Below is a small trained network, with its code and all its weights. Each question gives an input and a class and asks what happens when units are switched off, that is, made to give their printed mean instead of their output.

import numpy as np


def w(rows, s, z=0):
    codes = np.array(rows[::2]) - 128.0
    scale = np.full(codes.shape[1], s)
    scale[-1] = z or s
    return codes * scale


def f(y):
    return y / 2 * (1 + np.tanh(0.7978845608 * (y + 0.044715 * y**3)))


def log_softmax(a):
    a = a - a.max(-1, keepdims=True)
    return a - np.log(np.exp(a).sum(-1, keepdims=True))


def net(x, mask):
    res = np.array(x, float).reshape(1, 3) / 4 @ E
    y = f(res @ A[0][:, :-1].T + A[0][:, -1])
    res = res + np.where(mask, y, B[0][:, -1]) @ B[0][:, :-1]
    return log_softmax(res[-1] @ U[:, :-1].T + U[:, -1])


A, B = {}, {}
E = w([
[153,120,186,122,86,63,17],'x0',
[102,66,162,200,53,112,210],'x1',
[252,176,78,131,63,78,166],'x2',
],0.012)
A[0] = w([
[234,180,123,100,57,76,133,136],'n1',
[66,91,155,136,131,178,73,192],'n2',
[168,201,112,82,166,133,67,141],'n3',
[121,119,163,123,68,84,83,17],'n4',
[160,79,222,186,51,58,169,153],'n5',
[139,68,189,71,126,43,76,107],'n6',
[114,169,57,158,165,195,161,77],'n7',
[74,108,245,133,175,176,127,24],'n8',
[143,114,168,93,111,79,100,10],'n9',
[184,156,117,124,130,115,204,79],'n10',
[150,97,176,85,99,91,76,2],'n11',
[66,68,149,202,70,169,184,102],'n12',
],0.012,0.0039)
B[0] = w([
[204,110,151,147,73,208,56,252],'n1',
[215,134,142,121,48,116,43,221],'n2',
[58,148,168,41,80,67,29,240],'n3',
[118,69,27,112,228,189,202,174],'n4',
[68,143,185,57,102,129,30,236],'n5',
[117,16,129,128,145,110,216,211],'n6',
[81,28,125,65,141,93,190,198],'n7',
[227,89,82,222,139,237,20,213],'n8',
[131,50,1,120,213,128,165,163],'n9',
[178,41,86,130,106,171,99,189],'n10',
[58,38,48,91,220,111,193,182],'n11',
[81,70,124,44,64,105,106,230],'n12',
],0.0091,0.014)
U = w([
[216,99,99,153,86,202,41,61],'0',
[80,62,34,47,173,190,194,219],'1',
[46,148,180,20,87,115,29,104],'2',
[129,117,200,83,93,119,62,212],'3',
[35,206,254,212,154,26,234,1],'4',
[48,214,197,209,200,25,210,1],'5',
[31,202,171,207,123,9,228,1],'6',
[172,194,185,160,207,88,218,1],'7',
],0.0095,0.0066)

Each question gives the input, the list of numbers given to net, and the class t.
The units are the neurons (one row each of A and B). Each row of codes is followed by its name. A weight is (code - 128) times the scale printed after its matrix; where a second scale follows, it is the last column's (A, B and U).
mask holds one flag per neuron, in row order. A switched-off neuron (its flag False) gives its mean, the last column of its row in B, instead of its output. The means were averaged over made-up inputs and are rounded, as every weight is.
A unit's drop is (log p(t) with every unit on - log p(t) with that unit switched off) / (log p(t) with every unit on - log p(t) with every unit switched off).
The circuit of an input: a set's keep is (log p(t) with only the set's units on - log p(t) with every unit switched off) / (log p(t) with every unit on - log p(t) with every unit switched off). Starting from all 12 units, units are removed one at a time, each time the one whose removal leaves the highest keep (on an exact tie, the one counted first), for as long as the keep stays at least 0.8.
units of the circuit, in order: the units of the circuit, biggest drop first
unit that matters most: the unit with the biggest drop
top k neurons: the k neurons with the biggest drops, biggest first
drop of u: that unit's drop, to one decimal
input [-7,8,-3], class 2: units of the circuit, in order => n12
input [4,0,-3], class 1: top 2 neurons => n1, n6
input [1,6,5], class 2: top 3 neurons => n5, n8, n12
input [-6,8,-8], class 0: top 3 neurons => n8, n3, n2
input [-4,6,-4], class 2: top 2 neurons => n12, n1
input [0,-7,-7], class 0: top 2 neurons => n8, n5
input [1,6,-6], class 0: top 3 neurons => n8, n3, n2
input [6,-4,-7], class 0: top 2 neurons => n2, n8
input [7,-6,5], class 1: units of the circuit, in order => n11, n9
input [-4,8,7], class 2: top 2 neurons => n5, n12
input [7,7,-3], class 1: top 4 neurons => n4, n6, n3, n11
input [6,7,2], class 2: top 3 neurons => n5, n7, n12
input [-8,1,8], class 0: top 3 neurons => n1, n10, n11
input [-2,-5,2], class 2: unit that matters most => n3
input [-3,3,-4], class 0: top 3 neurons => n8, n3, n5
input [-2,2,-8], class 0: drop of n8 => 0.6
input [7,1,4], class 1: drop of n11 => 0.1
input [3,4,-8], class 0: drop of n8 => 1.1
